Below are the code and all the weights of a small trained network. Each question names an input and a class and asks about switching units off, where a switched-off unit gives its printed mean instead of its output.

import numpy as np


def w(rows, s, z=0):
    codes = np.array(rows[::2]) - 128.0
    scale = np.full(codes.shape[1], s)
    scale[-1] = z or s
    return codes * scale


def f(y):
    return np.maximum(y, 0)


def log_softmax(a):
    a = a - a.max(-1, keepdims=True)
    return a - np.log(np.exp(a).sum(-1, keepdims=True))


def net(x, mask):
    res = np.array(x, float).reshape(1, 6) / 4 @ E
    y = f(res @ A[0][:, :-1].T + A[0][:, -1])
    res = res + np.where(mask, y, B[0][:, -1]) @ B[0][:, :-1]
    return log_softmax(res[-1] @ U[:, :-1].T + U[:, -1])


A, B = {}, {}
E = w([
[124,123,116],'x0',
[142,140,148],'x1',
[127,245,74],'x2',
[128,129,130],'x3',
[32,162,185],'x4',
[99,110,96],'x5',
],0.013)
A[0] = w([
[36,193,124,95],'neuron 0',
[127,86,200,189],'neuron 1',
[213,177,126,221],'neuron 2',
[68,111,185,133],'neuron 3',
[183,165,73,198],'neuron 4',
[123,127,28,253],'neuron 5',
[157,24,170,79],'neuron 6',
[125,254,51,148],'neuron 7',
[153,47,168,46],'neuron 8',
[79,88,131,223],'neuron 9',
[117,157,77,219],'neuron 10',
[104,227,129,74],'neuron 11',
[213,70,116,194],'neuron 12',
],0.014,0.0038)
B[0] = w([
[75,255,123,209],'neuron 0',
[34,39,185,203],'neuron 1',
[189,103,121,198],'neuron 2',
[96,176,240,199],'neuron 3',
[234,136,235,200],'neuron 4',
[248,105,155,197],'neuron 5',
[73,24,143,222],'neuron 6',
[225,230,90,252],'neuron 7',
[43,25,129,198],'neuron 8',
[28,67,249,186],'neuron 9',
[204,179,190,182],'neuron 10',
[124,232,45,204],'neuron 11',
[233,13,82,211],'neuron 12',
],0.0064,0.014)
U = w([
[153,12,98,50],'0',
[74,113,202,254],'1',
[190,133,121,226],'2',
[74,216,85,3],'3',
],0.011,0.0041)

Each question gives the input, the list of numbers given to net, and the class t.
The units are the neurons (one row each of A and B). Each row of codes is followed by its name. A weight is (code - 128) times the scale printed after its matrix; where a second scale follows, it is the last column's (A, B and U).
mask holds one flag per neuron, in row order. A switched-off neuron (its flag False) gives its mean, the last column of its row in B, instead of its output. The means were averaged over made-up inputs and are rounded, as every weight is.
A unit's drop is (log p(t) with every unit on - log p(t) with that unit switched off) / (log p(t) with every unit on - log p(t) with every unit switched off).
The circuit of an input: a set's keep is (log p(t) with only the set's units on - log p(t) with every unit switched off) / (log p(t) with every unit on - log p(t) with every unit switched off). Starting from the 12 units with the biggest drops (on a tie, the unit counted first), units are removed one at a time, each time the one whose removal leaves the highest keep (on an exact tie, the one counted first), for as long as the keep stays at least 0.8.
units of the circuit, in order: the units of the circuit, biggest drop first
k most important neurons: the k neurons with the biggest drops, biggest first
drop when u is switched off: that unit's drop, to one decimal
input [-1,0,-4,8,0,-6], class 0: 2 most important neurons	[neuron 0; neuron 12]
input [7,3,0,6,-4,-2], class 0: units of the circuit, in order	[neuron 7; neuron 12]
input [5,2,5,5,1,0], class 3: units of the circuit, in order	[neuron 11]
input [-6,1,1,7,7,5], class 3: units of the circuit, in order	[neuron 0; neuron 11]
input [-3,-7,-1,6,0,-4], class 0: 2 most important neurons	[neuron 0; neuron 3]
input [-8,0,0,3,-7,-1], class 0: 2 most important neurons	[neuron 12; neuron 7]
input [8,8,3,1,2,6], class 3: 2 most important neurons	[neuron 12; neuron 0]
input [-7,8,0,-4,-5,4], class 0: drop when neuron 0 is switched off	0.3
input [0,-8,1,0,2,-7], class 3: drop when neuron 12 is switched off	0.2
input [1,-3,3,-8,6,-5], class 3: drop when neuron 6 is switched off	0.0
input [-6,-4,1,6,3,8], class 3: drop when neuron 1 is switched off	0.2
